Here is a tiny trained network, its code and every weight. The questions are about switching its units off for an input and a target symbol, where a switched-off unit gives its printed mean instead of its output.

import numpy as np


def w(rows, s, z=0):
    codes = np.array(rows[::2]) - 128.0
    scale = np.full(codes.shape[1], s)
    scale[-1] = z or s
    return codes * scale


def f(y):
    return np.maximum(y, 0)


def softmax(a):
    e = np.exp(a - a.max(-1, keepdims=True))
    return e / e.sum(-1, keepdims=True)


def log_softmax(a):
    a = a - a.max(-1, keepdims=True)
    return a - np.log(np.exp(a).sum(-1, keepdims=True))


def net(x, mask):
    ids = ['βγεζμξπσφω'.index(c) for c in x.split()]
    T = len(ids)
    res = E[ids] + P[:T]
    u = 0
    for l in range(2):
        q, k, v = (res @ M[l].T for M in (Q, K, V))
        z = softmax(np.where(np.tri(T) > 0, q @ k.T / 3**0.5, -1e9)) @ v
        res = res + np.where(mask[u], z, O[l][:, -1]) @ O[l][:, :-1]
        u += 1
        y = f(res @ A[l][:, :-1].T + A[l][:, -1])
        res = res + np.where(mask[u : u + 8], y, B[l][:, -1]) @ B[l][:, :-1]
        u += 8
    return log_softmax(res[-1] @ U[:, :-1].T + U[:, -1])


Q, K, V, O, A, B = {}, {}, {}, {}, {}, {}
E = w([
[191,200,218,42],'β',
[50,237,1,122],'γ',
[31,206,233,129],'ε',
[176,170,146,101],'ζ',
[199,139,74,18],'μ',
[71,59,53,42],'ξ',
[90,106,105,153],'π',
[146,187,133,152],'σ',
[122,95,95,122],'φ',
[194,133,85,34],'ω',
],0.007)
P = w([
[154,90,154,26],'0',
[192,170,254,135],'1',
[184,197,208,138],'2',
[137,129,152,178],'3',
[129,118,146,139],'4',
[115,129,131,120],'5',
[109,150,154,105],'6',
[116,170,170,76],'7',
[80,156,165,104],'8',
[60,140,148,121],'9',
],0.0077)
Q[0] = w([
[113,160,138,1],'0.h1',
[144,6,65,134],'0.h1',
[188,184,134,44],'0.h1',
],0.0085)
K[0] = w([
[2,149,57,113],'0.h1',
[146,191,146,228],'0.h1',
[119,132,11,118],'0.h1',
],0.0086)
V[0] = w([
[76,137,31,130],'0.h1',
[202,59,222,88],'0.h1',
[159,103,37,2],'0.h1',
],0.0073)
O[0] = w([
[29,7,132,246,162],'0.h1',
[225,88,250,21,62],'0.h1',
[236,3,178,181,251],'0.h1',
],0.0065,0.0027)
A[0] = w([
[85,74,169,187,122],'0.n1',
[106,191,185,154,192],'0.n2',
[167,238,135,118,239],'0.n3',
[44,203,80,227,4],'0.n4',
[165,195,150,115,77],'0.n5',
[122,151,255,124,248],'0.n6',
[149,203,143,88,101],'0.n7',
[137,170,191,170,194],'0.n8',
],0.007,0.0034)
B[0] = w([
[201,21,120,25,155],'0.n1',
[76,70,84,169,218],'0.n2',
[89,52,110,114,249],'0.n3',
[35,219,130,148,213],'0.n4',
[86,162,145,86,155],'0.n5',
[121,129,3,144,253],'0.n6',
[120,117,168,61,165],'0.n7',
[154,108,25,68,200],'0.n8',
],0.0051,0.0049)
Q[1] = w([
[152,187,254,99],'1.h1',
[164,177,25,84],'1.h1',
[36,55,72,136],'1.h1',
],0.0044)
K[1] = w([
[1,240,118,174],'1.h1',
[138,75,172,39],'1.h1',
[8,97,186,57],'1.h1',
],0.0049)
V[1] = w([
[84,130,208,40],'1.h1',
[49,118,88,237],'1.h1',
[2,90,200,73],'1.h1',
],0.0068)
O[1] = w([
[143,144,127,33,152],'1.h1',
[166,153,88,237,3],'1.h1',
[218,253,2,97,126],'1.h1',
],0.0077,0.0029)
A[1] = w([
[181,49,173,119,216],'1.n1',
[79,238,80,50,254],'1.n2',
[141,120,219,151,107],'1.n3',
[81,154,254,99,82],'1.n4',
[133,121,86,100,252],'1.n5',
[185,95,132,188,240],'1.n6',
[180,201,73,120,177],'1.n7',
[149,201,120,61,58],'1.n8',
],0.0065,0.0033)
B[1] = w([
[70,129,115,191,167],'1.n1',
[188,152,83,130,255],'1.n2',
[81,145,172,175,131],'1.n3',
[28,188,106,95,147],'1.n4',
[209,50,147,134,197],'1.n5',
[73,2,66,146,156],'1.n6',
[166,126,237,141,156],'1.n7',
[120,80,52,144,160],'1.n8',
],0.0071,0.0089)
U = w([
[86,109,102,98,207],'β',
[95,49,39,217,169],'γ',
[251,176,90,145,163],'ε',
[109,118,154,116,41],'ζ',
[8,97,218,121,75],'μ',
[180,2,126,141,245],'ξ',
[176,131,178,163,74],'π',
[47,181,74,139,105],'σ',
[128,110,162,147,4],'φ',
[48,125,216,123,53],'ω',
],0.006,0.004)

Each question gives the input, a string of symbols that net reads in full, and the target symbol t.
The units are the heads (3 rows each of Q, K, V and O) and the neurons (one row each of A and B). Each row of codes is followed by its name. A weight is (code - 128) times the scale printed after its matrix; where a second scale follows, it is the last column's (O, A, B and U).
mask holds one flag per unit, layer by layer, with each layer's heads first. A switched-off unit (its flag False) gives its mean, the last column of its rows in O or B, instead of its output. The means were averaged over made-up inputs and are rounded, as every weight is.
A unit's drop is (log p(t) with every unit on - log p(t) with that unit switched off) / (log p(t) with every unit on - log p(t) with every unit switched off).
The circuit of an input: a set's keep is (log p(t) with only the set's units on - log p(t) with every unit switched off) / (log p(t) with every unit on - log p(t) with every unit switched off). Starting from the 12 units with the biggest drops (on a tie, the unit counted first), units are removed one at a time, each time the one whose removal leaves the highest keep (on an exact tie, the one counted first), for as long as the keep stays at least 0.8.
units of the circuit, in order: the units of the circuit, biggest drop first
k most important neurons: the k neurons with the biggest drops, biggest first
k most important neurons of layer l: the k neurons of layer l with the biggest drops, biggest first
drop of u: that unit's drop, to one decimal
input γ σ μ, target γ: 2 most important neurons of layer 1 : [1.n6; 1.n1]
input ε ε σ β β ε β σ, target ε: units of the circuit, in order : [0.h1; 1.h1; 1.n2]
input ε ζ γ, target ε: units of the circuit, in order : [0.h1; 1.n2; 1.h1]
input ε γ ε β γ ε ε, target ε: most important neuron : [1.n2]
input γ ε ζ, target γ: units of the circuit, in order : [0.h1; 1.h1; 1.n6]
input γ γ ω γ ω γ γ ζ, target γ: units of the circuit, in order : [0.h1; 1.h1]
input β ε ε, target β: 2 most important neurons of layer 1 : [1.n4; 1.n8]
input γ γ ζ μ ε ξ γ γ ξ β, target γ: units of the circuit, in order : [0.h1; 1.h1]
input ε γ ε ε γ, target ε: units of the circuit, in order : [1.h1; 0.h1; 1.n2]
input γ ε ω, target γ: units of the circuit, in order : [0.h1; 1.h1; 1.n6]
input γ ε γ γ γ γ γ γ σ, target γ: units of the circuit, in order : [1.h1; 0.h1]
input ξ ε ε, target ξ: 4 most important neurons of layer 0 : [0.n6; 0.n8; 0.n1; 0.n4]
input μ μ ε, target μ: drop of 1.n7 : 0.0
input β γ β, target β: drop of 1.n4 : 0.3
input γ γ γ γ γ σ ε, target γ: drop of 0.h1 : 0.4
input γ μ σ, target γ: most important neuron : [1.n6]
